Moves between objects:
w623: k>w678, i>w271, c>w284, s>w988, l>w921
w65: k>w907, i>w353, c>w86, s>w812, l>w71
w857: k>w303, i>w461, c>w946, s>w155, l>w299
w119: k>w270, i>w718, c>w907, s>w207, l>w290
w209: k>w385, i>w1, c>w299, s>w461, l>w700
w921: k>w271, i>w474, c>w309, s>w623, l>w22
w22: k>w474, i>w207, c>w699, s>w921, l>w907
w907: k>w207, i>w119, c>w812, s>w22, l>w353
w600: k>w849, i>w521, c>w303, s>w683, l>w385
w15: k>w853, i>w507, c>w865, s>w249, l>w678
w284: k>w988, i>w623, c>w565, s>w472, l>w309
w309: k>w623, i>w921, c>w859, s>w284, l>w699
w683: k>w71, i>w849, c>w730, s>w206, l>w600
w947: k>w996, i>w472, c>w507, s>w700, l>w565
w461: k>w600, i>w385, c>w857, s>w303, l>w209
w474: k>w99, i>w431, c>w921, s>w271, l>w207
w946: k>w155, i>w857, c>w521, s>w713, l>w911
w270: k>w755, i>w138, c>w207, s>w431, l>w718
w1: k>w559, i>w878, c>w209, s>w385, l>w996
w271: k>w957, i>w99, c>w623, s>w678, l>w474
w290: k>w718, i>w23, c>w353, s>w119, l>w168
w155: k>w730, i>w303, c>w713, s>w168, l>w857
w207: k>w431, i>w270, c>w22, s>w474, l>w119
w678: k>w507, i>w957, c>w988, s>w15, l>w271
w859: k>w284, i>w309, c>w99, s>w565, l>w755
w957: k>w947, i>w565, c>w678, s>w507, l>w99
w138: k>w699, i>w812, c>w270, s>w755, l>w86
w718: k>w138, i>w86, c>w119, s>w270, l>w23
w303: k>w683, i>w600, c>w155, s>w730, l>w461
w911: k>w857, i>w299, c>w559, s>w946, l>w249
w385: k>w521, i>w559, c>w461, s>w600, l>w1
w559: k>w946, i>w911, c>w385, s>w521, l>w878
w755: k>w309, i>w699, c>w431, s>w859, l>w138
w521: k>w713, i>w946, c>w600, s>w849, l>w559
w849: k>w26, i>w713, c>w683, s>w71, l>w521
w700: k>w1, i>w996, c>w853, s>w209, l>w947
w565: k>w472, i>w284, c>w957, s>w947, l>w859
w168: k>w23, i>w730, c>w26, s>w290, l>w155
w71: k>w353, i>w26, c>w206, s>w65, l>w849
w699: k>w921, i>w22, c>w755, s>w309, l>w812
w299: k>w461, i>w209, c>w911, s>w857, l>w853
w996: k>w878, i>w865, c>w700, s>w1, l>w472
w730: k>w206, i>w683, c>w168, s>w23, l>w303
w713: k>w168, i>w155, c>w849, s>w26, l>w946
w988: k>w15, i>w678, c>w472, s>w865, l>w623
w99: k>w565, i>w859, c>w271, s>w957, l>w431
w878: k>w911, i>w249, c>w1, s>w559, l>w865
w812: k>w22, i>w907, c>w138, s>w699, l>w65
w249: k>w299, i>w853, c>w878, s>w911, l>w15
w26: k>w290, i>w168, c>w71, s>w353, l>w713
w431: k>w859, i>w755, c>w474, s>w99, l>w270
w472: k>w865, i>w988, c>w947, s>w996, l>w284
w507: k>w700, i>w947, c>w15, s>w853, l>w957
w865: k>w249, i>w15, c>w996, s>w878, l>w988
w23: k>w86, i>w206, c>w290, s>w718, l>w730
w353: k>w119, i>w290, c>w65, s>w907, l>w26
w853: k>w209, i>w700, c>w249, s>w299, l>w507
w206: k>w65, i>w71, c>w23, s>w86, l>w683
w86: k>w812, i>w65, c>w718, s>w138, l>w206

Row, then object:
-61	-422	-11	387	-376	-440	-716	-118	-537	101	248	338	-557: w22
-270	-70	89	140	-655	82	-349	225	219	-512	-139	161	-918: w957
491	68	-292	-41	474	-256	167	-210	-385	803	313	43	678: w26
72	-217	135	453	-284	-340	-422	-376	-866	65	496	171	-498: w270
1008	18	-195	-279	669	521	-288	-8	334	-79	182	74	184: w600
-97	-137	-251	-300	314	817	207	907	381	-22	38	135	-118: w853
476	-158	-473	89	-124	-740	-460	-311	-161	650	376	270	-59: w23
548	25	-414	38	331	-417	-35	-172	-318	948	418	85	364: w71
-968	-232	320	195	-600	-617	-134	35	-176	13	-297	129	-72: w921
-24	-301	87	535	-303	-423	-546	-190	-702	77	396	244	-630: w207
-813	-411	263	179	-584	-625	-452	34	-50	-110	-301	159	-263: w474
321	-17	-22	100	-387	-904	-545	-856	-88	126	-52	41	28: w86
416	-29	114	-270	852	66	59	-162	250	180	-182	-99	996: w849
129	140	164	386	-297	-640	-35	-980	-580	52	87	-144	160: w119
-312	-56	-120	312	-754	-56	-94	157	-103	-312	170	160	-1092: w284
146	166	178	368	-234	-682	-121	-844	-616	44	108	-196	117: w119
516	-14	-459	82	327	-441	-56	-227	-375	940	479	63	360: w71
-253	31	-262	275	-747	-54	-193	121	-108	-292	76	162	-965: w284
-41	-122	-274	-511	188	357	71	567	896	-97	-425	81	249: w1
-364	82	-198	391	-894	16	16	175	-293	-29	189	68	-905: w623
-311	-93	13	176	-716	61	-269	120	132	-522	-128	112	-978: w957
-1012	-78	251	247	-648	-466	123	80	-329	61	-196	-63	-109: w309
500	-121	-484	36	-97	-640	-469	-293	-170	758	254	264	-60: w23
146	422	-18	-447	330	438	674	73	594	-115	-320	-258	628: w911
157	144	146	206	-310	-905	-309	-917	-241	29	-11	-92	43: w718
161	38	-11	220	-375	-793	-288	-925	-348	-49	-15	-81	46: w718
-292	-48	-171	220	-765	69	-286	153	84	-380	58	157	-1047: w565
377	107	-258	-55	500	-329	79	-196	-381	842	295	19	621: w26
101	-72	251	513	-233	-375	-169	-528	-981	87	441	3	-320: w138

Follow the symbols from each start, one at a time.
Each answer is a row, close to the row of the object it stands for.
---
-624	-503	130	174	-527	-658	-522	57	-170	23	-167	377	-294
i
-382	-541	157	220	-500	-557	-694	-82	-272	18	-11	372	-400
l
150	-17	242	536	-271	-311	-161	-548	-934	134	455	52	-386
s
-361	-486	114	243	-484	-594	-695	-59	-113	-25	-41	280	-489
i
-249	-483	96	398	-410	-463	-743	10	-301	81	187	338	-571
s
-997	-50	199	155	-603	-543	145	57	-219	9	-291	16	-79
k
-392	60	-210	453	-778	-75	62	126	-280	-117	206	126	-893
k
-401	-134	233	160	-637	231	-193	153	348	-790	-259	33	-756
i
-303	-155	101	162	-694	136	-317	142	213	-562	-92	199	-919
s
-553	162	532	-101	127	730	603	236	82	-568	-285	-286	102
c
-507	188	401	-82	283	840	585	433	-77	-511	-46	-275	247
k
-156	-156	-191	-242	325	759	258	931	414	-39	30	133	-85
c
-144	-177	-211	-393	300	625	32	885	731	-5	-190	181	-104
k
-25	323	-140	-478	208	404	448	329	831	-187	-453	-174	480
c
119	335	-107	-351	387	458	727	82	608	-110	-344	-254	586
i
-58	221	-92	-490	279	354	537	190	735	-128	-491	-218	526
c
3	290	-77	-435	342	398	672	117	629	-134	-395	-206	601
c
189	482	-195	-397	456	507	738	14	469	-29	-218	-333	587
k
840	350	-204	-180	529	716	358	-48	69	-53	363	-145	164
s
491	-68	139	-446	753	66	-224	-190	421	56	-167	-98	865
l
862	381	-219	-173	622	640	257	-35	99	63	291	-164	199
i
709	481	-205	-219	587	749	519	-95	116	-7	175	-206	257
l
-82	214	-96	-418	317	359	464	284	839	-202	-430	-213	516
i
-76	39	-265	-496	215	360	278	455	970	-115	-532	-61	413
i
-43	-33	-233	-501	188	372	125	591	1000	-90	-406	40	301
s
402	535	-59	-262	461	556	808	-124	256	-100	-4	-319	547
s
973	51	-139	-272	590	511	-246	-2	332	-84	247	-9	208
c
875	-175	-62	-346	763	275	-391	34	434	-28	46	92	351
s
260	139	46	-214	733	-11	264	-200	-139	546	63	-176	928
c
376	120	-105	-190	682	-188	271	-190	-209	650	166	-60	885
l
700	-143	73	-320	684	234	-265	-102	442	-34	-58	-32	603
---
181	236	319	256	-267	-717	-74	-938	-547	36	65	-130	81
s
0	-423	85	462	-327	-363	-643	-210	-709	49	492	213	-641
k
-643	-412	146	216	-561	-587	-622	44	-94	-12	-222	384	-390
c
-801	-414	185	197	-538	-686	-486	21	-111	-50	-302	205	-216
l
-21	-361	32	442	-278	-399	-627	-172	-654	105	406	221	-570
s
-764	-439	237	204	-572	-703	-433	45	-122	24	-310	135	-223
s
-618	173	-91	450	-826	-160	219	104	-390	27	155	46	-737
i
-900	134	-23	374	-799	-231	330	47	-347	32	-31	-34	-448
k
-335	-92	-131	266	-666	82	-327	183	99	-423	2	161	-1038
i
-286	26	-191	328	-746	-40	-157	131	-84	-301	101	266	-1051
i
-391	0	-135	448	-855	-81	45	164	-366	-130	161	102	-878
s
-435	-16	361	-24	-428	307	-28	153	396	-847	-397	-47	-466
k
-498	165	430	-94	254	804	570	386	-83	-430	-102	-282	152
k
-193	-83	-160	-331	340	772	213	974	433	0	-23	142	-121
c
-182	-166	-270	-374	213	607	77	883	660	-22	-191	138	-55
s
34	356	-86	-371	394	523	554	130	598	-130	-395	-297	545
l
-191	-181	-336	-423	224	576	130	921	679	-28	-160	142	-94
i
-196	-159	-132	-264	253	786	208	951	332	-55	-13	115	-190
k
-104	60	-194	-432	265	266	206	399	900	-182	-490	-100	496
k
363	477	-178	-252	433	583	788	3	295	-33	-133	-328	527
k
1022	223	-278	-207	568	590	45	-36	130	23	291	-24	173
k
529	-122	141	-396	798	98	-136	-144	395	6	-132	-80	886
l
862	324	-150	-202	716	729	335	-76	163	25	288	-144	208
l
123	368	-220	-431	418	363	594	63	702	-137	-395	-333	601
l
-114	-216	-299	-384	261	535	76	878	701	-36	-146	163	-43
k
-3	224	-163	-433	276	338	492	235	829	-165	-475	-210	486
i
-50	98	-156	-465	191	376	288	481	1003	-182	-512	-72	357
l
-252	-87	20	-173	407	906	440	892	170	-46	40	10	-24
i
-359	72	235	-132	369	925	563	606	15	-200	105	-111	-41
s
-132	-55	-268	-522	224	317	191	612	960	-162	-467	41	169
l
-244	33	180	-98	478	911	582	718	-34	-209	27	-210	53
---
994	199	-233	-210	630	620	-22	22	200	-37	317	-61	130
l
241	522	-176	-372	412	415	747	34	401	-60	-171	-338	541
c
269	500	-68	-325	439	583	750	-13	179	-32	-23	-376	598
i
238	475	-106	-355	458	491	660	-11	460	-3	-230	-427	534
l
-117	-175	-289	-468	151	379	28	674	818	-107	-346	60	98
l
-416	103	348	-83	355	758	580	595	-57	-317	69	-205	78
s
-30	-102	-297	-379	321	402	-5	755	899	-46	-333	93	48
k
21	320	-133	-436	379	430	598	179	593	-129	-315	-246	618
s
928	340	-221	-222	658	692	271	-59	64	42	318	-140	151
l
88	450	-176	-421	332	395	602	92	666	-138	-321	-324	578
i
-9	307	-206	-476	237	285	470	233	736	-141	-422	-143	571
c
103	416	-71	-422	324	363	717	114	663	-148	-342	-272	645
c
215	473	-120	-324	429	468	772	-26	461	-111	-165	-304	549
c
325	488	-90	-302	483	536	769	-25	302	-63	-65	-329	529
i
191	441	-78	-413	350	452	739	37	439	-120	-150	-352	485
k
853	328	-257	-212	536	635	252	-54	99	46	294	-223	193
i
712	410	-179	-222	545	586	532	-50	111	-6	244	-219	167
c
916	334	-332	-204	555	681	234	-42	40	-25	253	-142	185
k
715	-167	33	-395	795	157	-310	-102	395	-145	-198	-26	587
s
341	195	-156	-124	633	-81	216	-166	-302	653	135	-79	838
s
466	-229	-501	139	-158	-781	-588	-297	26	579	193	332	-192
l
283	120	-156	-149	702	-169	245	-241	-259	678	251	-75	808
l
721	-118	53	-403	798	194	-256	-53	457	-113	-54	-28	657
l
716	404	-222	-185	548	640	434	-157	39	53	200	-197	301
s
765	-190	3	-366	714	240	-378	-27	472	-16	-50	25	596
i
942	-101	-23	-322	720	340	-275	19	404	9	47	12	307
i
1071	-48	-161	-257	689	528	-177	-21	284	-17	190	-37	214
s
310	67	100	-326	762	-18	199	-182	-19	343	-143	-193	1022
k
493	1	-461	38	309	-434	-173	-229	-398	834	359	185	251
k
433	-133	-365	81	-329	-765	-688	-515	91	380	106	280	-179
l
448	87	-316	-47	532	-240	155	-193	-313	856	267	-23	631
---
-379	-570	145	241	-434	-621	-755	-30	-128	-17	62	374	-437
s
-962	30	86	297	-718	-401	303	64	-419	13	-164	14	-293
l
-388	-498	107	356	-432	-596	-725	0	-201	-8	-57	325	-493
i
-253	-468	73	252	-465	-516	-733	-33	-375	35	166	324	-528
k
-930	-236	235	178	-515	-714	-125	35	-138	12	-301	161	-147
s
-347	-8	-229	465	-698	-57	55	179	-246	-107	108	129	-922
l
-948	-276	252	194	-653	-664	-201	61	-177	-65	-258	128	-158
s
-483	108	-163	389	-746	-130	70	181	-317	-124	170	126	-907
l
-942	-233	226	128	-561	-587	-144	66	-143	-29	-318	94	-159
i
-812	-414	188	263	-582	-629	-445	57	-87	-69	-369	235	-242
s
-618	146	-103	354	-823	-193	218	145	-433	33	86	56	-787
i
-890	158	46	426	-763	-270	349	84	-445	45	11	-82	-488
i
-1000	50	100	271	-636	-409	310	34	-426	60	-105	-31	-274
c
-789	128	-14	361	-796	-287	426	115	-449	79	64	13	-460
i
-947	36	30	304	-727	-408	331	75	-407	65	-135	-83	-238
i
-1067	-89	200	246	-607	-533	154	35	-328	-96	-256	78	-110
k
-471	134	-183	332	-781	-105	47	199	-289	-117	175	167	-902
c
-245	-54	-111	327	-808	-18	-102	184	-123	-256	121	183	-950
c
-315	-118	-13	323	-762	59	-254	162	100	-465	-44	156	-1036
c
-295	-116	12	171	-662	50	-263	163	206	-600	-84	97	-874
l
-800	111	21	395	-721	-244	395	77	-503	73	16	-36	-430
s
-268	-115	11	200	-670	85	-263	151	289	-550	-104	149	-894
k
-629	44	518	-69	14	585	421	166	166	-778	-410	-262	-7
c
-490	189	510	-87	110	752	527	363	38	-611	-316	-272	156
k
-240	-22	-20	-213	324	883	331	942	113	-115	47	29	-53
i
-398	136	192	-121	418	908	603	735	-32	-207	63	-123	-2
c
-276	-6	1	-194	414	883	429	853	152	-50	-16	-35	-93
c
-169	-125	-153	-344	347	698	157	950	491	-39	-2	126	-138
l
-527	89	508	-90	116	719	552	324	48	-696	-219	-316	116
i
-553	39	530	-89	-14	611	435	197	127	-698	-318	-325	-10
c
-550	128	490	-117	190	716	573	317	84	-659	-251	-307	123
---
-526	194	539	-1	168	655	549	277	45	-647	-251	-343	117
k
-263	-52	-9	-200	370	875	388	805	126	-126	27	22	-41
l
-601	115	545	-57	31	639	462	214	128	-761	-300	-333	-26
c
-479	122	511	-87	167	716	615	268	24	-605	-283	-315	117
c
-457	151	450	-106	220	782	573	414	-56	-461	-71	-268	96
l
-368	-127	200	89	-588	237	-229	215	357	-740	-274	-2	-747
k
-555	197	473	-57	216	666	537	285	44	-602	-191	-313	152
i
-606	84	496	-84	-9	599	403	251	200	-769	-343	-319	-92
l
-321	-67	-149	189	-752	-45	-257	119	61	-441	62	173	-1019
s
-584	111	618	-73	-34	636	498	221	118	-800	-378	-349	-36
k
-297	53	166	-141	305	963	554	702	-73	-225	-30	-114	10
l
-503	-36	487	-57	-183	522	154	243	308	-826	-403	-188	-244
i
-529	-40	427	83	-451	377	-40	205	404	-882	-384	-61	-510
l
-385	97	-166	338	-807	-16	-10	128	-237	-81	164	100	-954
s
-505	-26	375	73	-438	436	-22	200	306	-870	-420	-31	-505
c
-575	41	531	-4	-258	463	227	182	285	-852	-488	-250	-189
l
-252	17	-139	309	-821	-21	-119	189	-126	-244	69	238	-981
i
-392	123	-164	386	-798	-5	44	141	-273	-160	201	37	-864
k
-388	-99	177	89	-594	216	-268	179	363	-848	-192	47	-763
i
-364	-81	114	230	-686	92	-286	154	253	-567	-83	190	-937
c
-433	-124	201	133	-547	189	-211	137	366	-818	-232	53	-733
i
-242	-177	49	199	-694	66	-365	146	264	-584	-170	105	-900
c
-368	-99	237	146	-629	120	-197	236	331	-789	-265	24	-734
k
-532	195	479	-36	20	693	596	247	26	-621	-273	-207	100
i
-583	36	528	-23	-10	605	437	273	158	-751	-363	-301	-4
k
-358	108	180	-138	360	871	512	706	35	-253	84	-174	0
l
-539	52	513	-84	-183	552	204	218	264	-865	-392	-217	-217
s
-298	60	98	-154	406	875	530	736	0	-253	108	-130	25
s
-74	-91	-194	-488	222	407	62	581	982	-173	-423	19	223
c
-78	96	-294	-452	254	341	223	469	859	-151	-456	-116	432
c
-68	232	-118	-461	285	343	513	243	769	-150	-435	-214	469
---
-422	73	-182	415	-762	-122	-23	212	-262	-136	121	151	-991
l
-883	-261	247	173	-545	-605	-175	2	-130	-68	-368	94	-134
i
-753	-377	236	191	-519	-644	-412	29	-94	-5	-270	216	-215
c
-1005	-226	219	181	-621	-630	-158	34	-185	53	-330	204	-100
i
-830	-373	293	227	-532	-723	-394	16	-137	74	-283	213	-253
c
-982	-291	279	192	-649	-594	-191	59	-159	-67	-345	95	-155
s
-467	37	-153	394	-834	-110	37	138	-316	-133	213	119	-994
c
-320	39	-96	321	-834	-35	-68	199	-181	-267	152	121	-1041
i
-393	84	-106	308	-803	-120	38	88	-270	-129	139	128	-908
c
-394	-60	-241	345	-811	-59	-157	223	-63	-231	62	165	-1037
i
-392	117	-143	347	-814	-25	79	143	-308	-131	218	93	-991
k
-359	-124	195	37	-636	171	-302	187	362	-738	-244	1	-702
s
-460	182	393	-96	199	840	553	376	-29	-528	-96	-366	98
k
-214	-205	-191	-365	310	841	234	949	388	-18	-77	127	-89
l
-440	147	553	-132	96	738	535	319	34	-670	-268	-296	59
c
-494	223	433	-80	295	870	704	450	-22	-529	-69	-235	174
i
-458	125	545	-21	158	653	583	320	52	-592	-251	-335	90
k
-311	-16	-14	-306	363	885	403	920	132	-130	-1	0	9
k
-113	-96	-228	-530	175	329	125	658	914	-161	-382	108	175
c
-68	27	-227	-464	201	301	290	348	961	-102	-414	-38	398
s
558	455	-167	-184	489	612	623	-57	189	-43	39	-325	408
c
694	411	-250	-178	579	669	520	-77	98	-12	247	-280	233
s
823	-130	86	-359	781	171	-313	-45	438	-65	-154	-33	613
k
369	128	65	-281	728	-106	262	-172	-171	513	63	-124	1084
s
618	-60	-484	39	-80	-659	-513	-364	-150	677	345	297	-92
i
563	-115	-538	61	100	-569	-352	-178	-272	866	346	226	99
i
493	-16	-463	-44	304	-402	-94	-149	-333	875	415	96	369
k
494	-162	-400	90	-290	-868	-680	-433	60	379	88	247	-138
c
247	-95	-268	129	-368	-923	-594	-659	26	270	-40	147	-41
k
79	233	313	415	-213	-436	26	-839	-772	15	335	-137	59
i
107	201	231	283	-239	-701	-39	-927	-512	11	102	-119	124
---
-632	182	-67	340	-790	-206	259	131	-403	14	198	23	-655
i
-757	126	24	454	-722	-351	376	125	-524	22	-11	-23	-463
k
-329	-129	-73	236	-729	52	-320	220	-42	-341	-16	102	-971
l
-959	62	127	270	-687	-433	292	140	-372	81	-119	-71	-215
l
-359	-425	157	369	-468	-632	-801	15	-146	60	-64	335	-460
k
-1071	-174	297	152	-662	-522	126	80	-331	104	-232	-20	-129
c
-953	21	146	310	-720	-326	373	19	-348	52	-142	-83	-292
s
-298	-53	-159	229	-671	-2	-197	180	9	-393	-33	163	-986
k
-565	20	537	8	-218	465	203	217	349	-838	-427	-205	-244
s
-316	74	179	-189	345	933	567	706	-24	-246	119	-98	21
l
-598	15	498	-41	-202	499	208	213	363	-879	-430	-276	-245
i
-436	-118	397	1	-390	362	-27	179	330	-900	-425	3	-476
l
-474	136	-143	422	-777	-73	48	151	-342	-126	229	99	-898
l
-960	-219	201	196	-643	-636	-167	42	-169	-12	-270	142	-89
l
-140	-417	66	421	-310	-440	-668	-87	-513	140	219	386	-606
k
-831	-406	243	233	-640	-755	-421	13	-102	2	-293	248	-243
i
-622	-445	197	188	-541	-570	-606	104	-141	-14	-139	281	-331
s
-837	156	69	348	-742	-302	348	77	-435	79	-28	-52	-474
i
-952	89	136	337	-631	-415	319	26	-440	80	-199	-78	-249
c
-858	157	-31	423	-709	-215	316	101	-517	61	-12	-79	-421
s
-318	-92	62	198	-652	133	-260	119	207	-686	-88	131	-901
l
-852	197	-42	304	-772	-202	327	143	-460	48	42	-66	-431
l
-652	-530	137	221	-553	-587	-592	2	-161	34	-216	303	-315
s
-919	100	13	422	-731	-321	321	68	-484	76	16	8	-548
i
-906	12	106	297	-674	-362	377	-7	-396	70	-86	-51	-247
k
-267	-20	-119	313	-750	-102	-133	189	-183	-217	133	151	-966
i
-444	59	-155	422	-809	-12	58	150	-336	-137	163	34	-953
k
-318	-186	200	127	-576	193	-256	210	337	-791	-254	86	-725
s
-434	119	420	-111	186	811	703	390	-60	-542	-66	-307	126
c
-409	156	305	-127	308	834	706	593	-39	-339	-64	-215	160
k
-99	-124	-315	-338	139	549	118	939	697	17	-239	144	-106
---
-607	-511	229	176	-515	-650	-632	9	-76	-51	-169	271	-289
i
-423	-491	158	248	-482	-528	-769	-19	-211	84	-49	389	-433
k
-997	-86	212	223	-591	-481	98	26	-141	41	-278	-47	-205
c
-935	-32	196	250	-678	-378	325	90	-375	142	-190	-26	-280
c
-795	145	-49	360	-693	-288	330	144	-504	58	-90	-101	-492
i
-1014	30	109	305	-652	-479	277	37	-338	7	-168	31	-205
k
-345	-9	-162	299	-783	9	-130	185	-147	-194	109	179	-1025
s
-555	20	489	-81	-186	530	140	195	294	-909	-387	-257	-286
l
-262	-112	-188	322	-781	-64	-193	174	-130	-188	151	100	-967
l
-966	-104	222	329	-649	-563	125	-7	-265	65	-269	27	-142
s
-327	-55	-131	346	-769	-56	-127	134	-92	-192	161	112	-1037
i
-408	35	-210	373	-784	-78	49	125	-381	-14	156	132	-888
c
-283	27	-105	279	-713	-50	-177	177	-95	-220	137	177	-1012
s
-585	37	488	-16	-112	450	215	215	350	-834	-407	-153	-187
k
-402	91	272	-87	390	869	662	547	32	-325	31	-232	150
l
-431	-138	448	-34	-424	318	9	147	378	-960	-363	-73	-505
i
-495	-197	186	176	-543	241	-249	138	359	-759	-281	45	-715
l
-650	184	-132	421	-819	-235	282	78	-397	-8	105	49	-707
l
-769	-477	262	223	-611	-651	-400	100	-93	36	-282	212	-266
l
-36	-348	177	483	-315	-373	-666	-130	-692	124	478	193	-578
l
202	177	274	278	-300	-658	-112	-963	-613	-20	66	-278	105
l
491	-169	-349	129	-218	-700	-532	-404	-43	549	205	284	-94
k
215	116	49	233	-359	-842	-315	-953	-245	5	-71	-95	161
k
141	46	207	541	-263	-321	-180	-527	-961	94	513	-36	-333
l
213	-14	-49	195	-375	-869	-431	-701	31	87	-138	113	110
s
36	-82	213	534	-178	-275	-181	-442	-919	115	486	34	-408
c
5	-156	215	487	-289	-311	-504	-322	-845	123	526	132	-532
l
170	172	85	263	-375	-731	-339	-934	-316	94	-34	-28	50
c
25	140	337	366	-266	-690	-118	-880	-565	65	105	-152	165
c
91	230	304	362	-210	-525	-20	-842	-780	69	270	-248	20
l
448	-177	-325	65	-291	-820	-589	-472	72	396	0	243	-92
---
-614	103	-126	387	-718	-235	241	135	-491	37	144	14	-741
i
-829	212	-38	276	-712	-244	368	27	-446	22	43	-125	-523
k
-241	-88	-49	285	-761	11	-245	187	66	-397	40	153	-1003
s
-572	125	563	-77	34	611	427	179	203	-765	-364	-191	-5
l
-351	-166	-47	238	-747	17	-319	170	138	-435	-8	227	-1036
c
-334	-136	77	160	-714	105	-273	159	215	-567	-262	87	-913
i
-348	-130	-79	239	-760	38	-115	166	106	-439	86	182	-1029
l
-983	74	140	316	-681	-491	370	-3	-507	70	-123	7	-294
c
-848	74	60	402	-700	-329	324	80	-425	25	-39	-29	-520
i
-988	26	175	320	-706	-374	236	50	-379	81	-168	-3	-235
c
-726	138	39	412	-808	-259	365	111	-466	-12	-35	-2	-543
i
-969	40	119	336	-629	-392	299	119	-396	59	-140	-46	-200
l
-406	-541	134	285	-432	-597	-737	140	-225	100	44	322	-520
i
-271	-459	159	284	-481	-508	-733	30	-325	144	148	365	-540
c
-381	-521	198	278	-544	-517	-724	13	-167	9	27	365	-461
l
54	-44	235	605	-204	-448	-274	-435	-955	133	519	44	-367
i
96	119	190	422	-94	-386	-46	-651	-916	134	425	-121	-160
s
-269	-516	35	253	-359	-564	-695	44	-350	117	83	338	-564
l
85	163	280	484	-158	-450	-126	-679	-930	84	362	-94	-96
i
20	171	309	360	-158	-480	-73	-819	-781	25	235	-197	-40
l
443	-86	-356	88	-346	-822	-635	-510	103	373	120	204	-137
k
215	205	228	218	-260	-618	-138	-970	-594	24	120	-221	134
i
247	184	132	242	-340	-873	-329	-949	-308	43	-4	6	52
k
88	-47	166	453	-169	-295	-204	-460	-945	87	405	-18	-331
i
85	144	278	425	-98	-391	-138	-718	-893	32	420	-100	-185
c
83	-42	146	468	-199	-376	-226	-500	-989	253	545	25	-355
l
214	-18	-102	153	-304	-944	-512	-780	-45	185	-52	126	89
c
180	91	6	257	-307	-779	-260	-877	-260	79	-56	-102	117
i
267	-14	-46	101	-401	-896	-445	-830	34	150	-16	127	22
k
158	170	332	463	-193	-375	-81	-712	-965	136	365	-74	-126
l
314	-13	-199	107	-373	-893	-674	-629	39	177	-31	204	-36
---
-138	-243	-216	-376	257	581	31	858	690	-38	-135	186	-74
c
-99	-189	-251	-387	232	350	57	707	869	-55	-347	143	21
l
-401	102	367	-164	293	869	682	558	-64	-281	-48	-233	237
k
-181	-260	-264	-422	169	522	63	900	677	-22	-219	205	-111
s
117	367	-140	-474	332	419	673	86	672	-117	-288	-280	600
s
918	371	-282	-222	597	691	312	-22	125	13	316	-99	255
k
767	-132	42	-377	770	274	-261	-84	473	-66	-81	-72	567
l
708	511	-172	-244	560	583	485	25	135	-18	295	-278	300
k
1014	-4	-91	-318	696	310	-291	-94	464	-123	78	103	338
c
726	-130	92	-332	796	227	-319	-147	366	-57	-93	-40	590
l
641	432	-291	-217	538	653	501	-107	127	-31	281	-213	292
s
781	-141	77	-408	782	242	-404	-132	411	-53	-77	-16	571
k
267	123	18	-192	717	-95	296	-188	-151	469	-10	-130	991
l
897	-5	-69	-333	681	276	-306	-153	452	-32	145	101	339
i
1007	53	-157	-293	593	503	-246	-34	336	-77	221	47	165
k
392	-17	144	-406	763	16	-4	-161	228	216	-137	-110	933
s
591	5	-435	101	335	-396	-110	-112	-352	872	481	148	398
i
445	98	-329	-33	566	-287	65	-179	-342	811	351	0	705
s
397	-124	-353	76	-292	-785	-626	-449	110	454	45	251	-145
k
148	114	275	317	-316	-631	-108	-893	-606	-4	20	-115	132
k
35	-161	199	451	-206	-340	-446	-369	-902	179	501	128	-475
c
-57	-314	148	445	-317	-395	-638	-200	-749	164	464	221	-559
l
159	132	229	362	-267	-725	-56	-931	-586	93	67	-184	191
c
38	166	247	402	-194	-473	-43	-839	-739	11	196	-156	27
l
404	-196	-377	146	-259	-831	-582	-478	65	383	55	283	-138
c
324	-78	-193	63	-284	-872	-584	-662	45	305	-51	201	-65
l
526	7	-495	61	261	-451	-56	-167	-338	880	425	94	380
l
369	-40	207	-370	707	17	79	-121	228	193	-139	-98	956
